Below is a small trained network, with its code and all its weights. Each question gives an input and a class and asks what happens when units are switched off, that is, made to give their printed mean instead of their output.

import numpy as np


def w(rows, s, z=0):
    codes = np.array(rows[::2]) - 128.0
    scale = np.full(codes.shape[1], s)
    scale[-1] = z or s
    return codes * scale


def norm(h):
    return h / np.sqrt((h * h).mean(-1, keepdims=True) + 1e-5)


def f(y):
    return y / 2 * (1 + np.tanh(0.7978845608 * (y + 0.044715 * y**3)))


def log_softmax(a):
    a = a - a.max(-1, keepdims=True)
    return a - np.log(np.exp(a).sum(-1, keepdims=True))


def net(x, mask):
    res = np.array(x, float).reshape(1, 3) / 4 @ E
    u = 0
    for l in range(4):
        y = f(norm(res) @ A[l][:, :-1].T + A[l][:, -1])
        res = res + np.where(mask[u : u + 4], y, B[l][:, -1]) @ B[l][:, :-1]
        u += 4
    return log_softmax(norm(res)[-1] @ U[:, :-1].T + U[:, -1])


A, B = {}, {}
E = w([
[254,143,139],'x0',
[144,212,210],'x1',
[49,57,188],'x2',
],0.0084)
A[0] = w([
[169,120,106,90],'0.n1',
[43,175,154,162],'0.n2',
[178,9,147,1],'0.n3',
[132,141,213,101],'0.n4',
],0.013,0.0049)
B[0] = w([
[39,51,178,137],'0.n1',
[144,222,17,254],'0.n2',
[103,87,213,159],'0.n3',
[188,2,19,194],'0.n4',
],0.0072,0.0051)
A[1] = w([
[165,145,208,76],'1.n1',
[152,91,190,7],'1.n2',
[58,208,251,172],'1.n3',
[109,170,61,194],'1.n4',
],0.017,0.0019)
B[1] = w([
[49,88,136,153],'1.n1',
[160,116,67,154],'1.n2',
[222,61,78,146],'1.n3',
[122,2,137,254],'1.n4',
],0.011,0.0076)
A[2] = w([
[128,143,30,248],'2.n1',
[161,179,163,109],'2.n2',
[128,255,166,37],'2.n3',
[198,83,217,73],'2.n4',
],0.012,0.0017)
B[2] = w([
[251,192,129,254],'2.n1',
[6,120,105,121],'2.n2',
[89,96,230,135],'2.n3',
[162,180,101,216],'2.n4',
],0.011,0.0039)
A[3] = w([
[36,121,113,153],'3.n1',
[172,107,177,62],'3.n2',
[146,147,254,14],'3.n3',
[209,174,129,254],'3.n4',
],0.021,0.004)
B[3] = w([
[137,197,219,167],'3.n1',
[177,112,37,146],'3.n2',
[2,149,239,136],'3.n3',
[86,207,146,247],'3.n4',
],0.0087,0.011)
U = w([
[181,7,120,89],'0',
[229,195,92,21],'1',
[66,130,201,253],'2',
],0.016,0.0022)

Each question gives the input, the list of numbers given to net, and the class t.
The units are the neurons (one row each of A and B). Each row of codes is followed by its name. A weight is (code - 128) times the scale printed after its matrix; where a second scale follows, it is the last column's (A, B and U).
mask holds one flag per neuron, layer by layer. A switched-off neuron (its flag False) gives its mean, the last column of its row in B, instead of its output. The means were averaged over made-up inputs and are rounded, as every weight is.
A unit's drop is (log p(t) with every unit on - log p(t) with that unit switched off) / (log p(t) with every unit on - log p(t) with every unit switched off).
The circuit of an input: a set's keep is (log p(t) with only the set's units on - log p(t) with every unit switched off) / (log p(t) with every unit on - log p(t) with every unit switched off). Starting from the 12 units with the biggest drops (on a tie, the unit counted first), units are removed one at a time, each time the one whose removal leaves the highest keep (on an exact tie, the one counted first), for as long as the keep stays at least 0.8.
units of the circuit, in order: the units of the circuit, biggest drop first
unit that matters most: the unit with the biggest drop
top k neurons: the k neurons with the biggest drops, biggest first
k most important neurons of layer l: the k neurons of layer l with the biggest drops, biggest first
drop of u: that unit's drop, to one decimal
input [-6,6,-2], class 1: units of the circuit, in order -> 0.n2
input [-7,1,-1], class 1: top 4 neurons -> 2.n1, 0.n2, 1.n1, 0.n4
input [6,5,8], class 1: top 3 neurons -> 1.n4, 0.n4, 2.n4
input [-3,-6,6], class 2: top 2 neurons -> 3.n1, 1.n4
input [0,-8,5], class 2: units of the circuit, in order -> 0.n4, 1.n4, 3.n1
input [6,4,-4], class 2: top 2 neurons -> 1.n4, 2.n3
input [-2,-6,3], class 2: top 2 neurons -> 0.n4, 3.n1
input [-7,6,-3], class 1: top 2 neurons -> 0.n2, 2.n1
input [1,5,-3], class 2: top 4 neurons -> 1.n4, 0.n2, 0.n4, 1.n3
input [4,3,7], class 1: top 2 neurons -> 1.n4, 0.n4
input [2,1,-8], class 2: 3 most important neurons of layer 0 -> 0.n4, 0.n2, 0.n1
input [0,5,5], class 0: top 3 neurons -> 0.n2, 1.n4, 0.n4
input [-7,3,7], class 0: top 2 neurons -> 1.n3, 3.n4
input [-4,4,8], class 0: units of the circuit, in order -> 1.n3
input [-6,5,0], class 1: top 4 neurons -> 2.n1, 0.n2, 1.n1, 0.n1
input [2,8,-7], class 2: top 3 neurons -> 1.n4, 2.n3, 3.n3
input [-2,-7,-7], class 0: 3 most important neurons of layer 0 -> 0.n2, 0.n4, 0.n1
input [-5,-1,-5], class 0: drop of 1.n4 -> 1.8
input [-8,8,-1], class 1: drop of 2.n1 -> 0.6
input [1,6,5], class 1: unit that matters most -> 0.n4
input [-7,8,-1], class 1: drop of 0.n2 -> 0.3
input [-6,7,-2], class 1: drop of 2.n4 -> 0.0
input [8,5,0], class 2: 2 most important neurons of layer 2 -> 2.n1, 2.n2
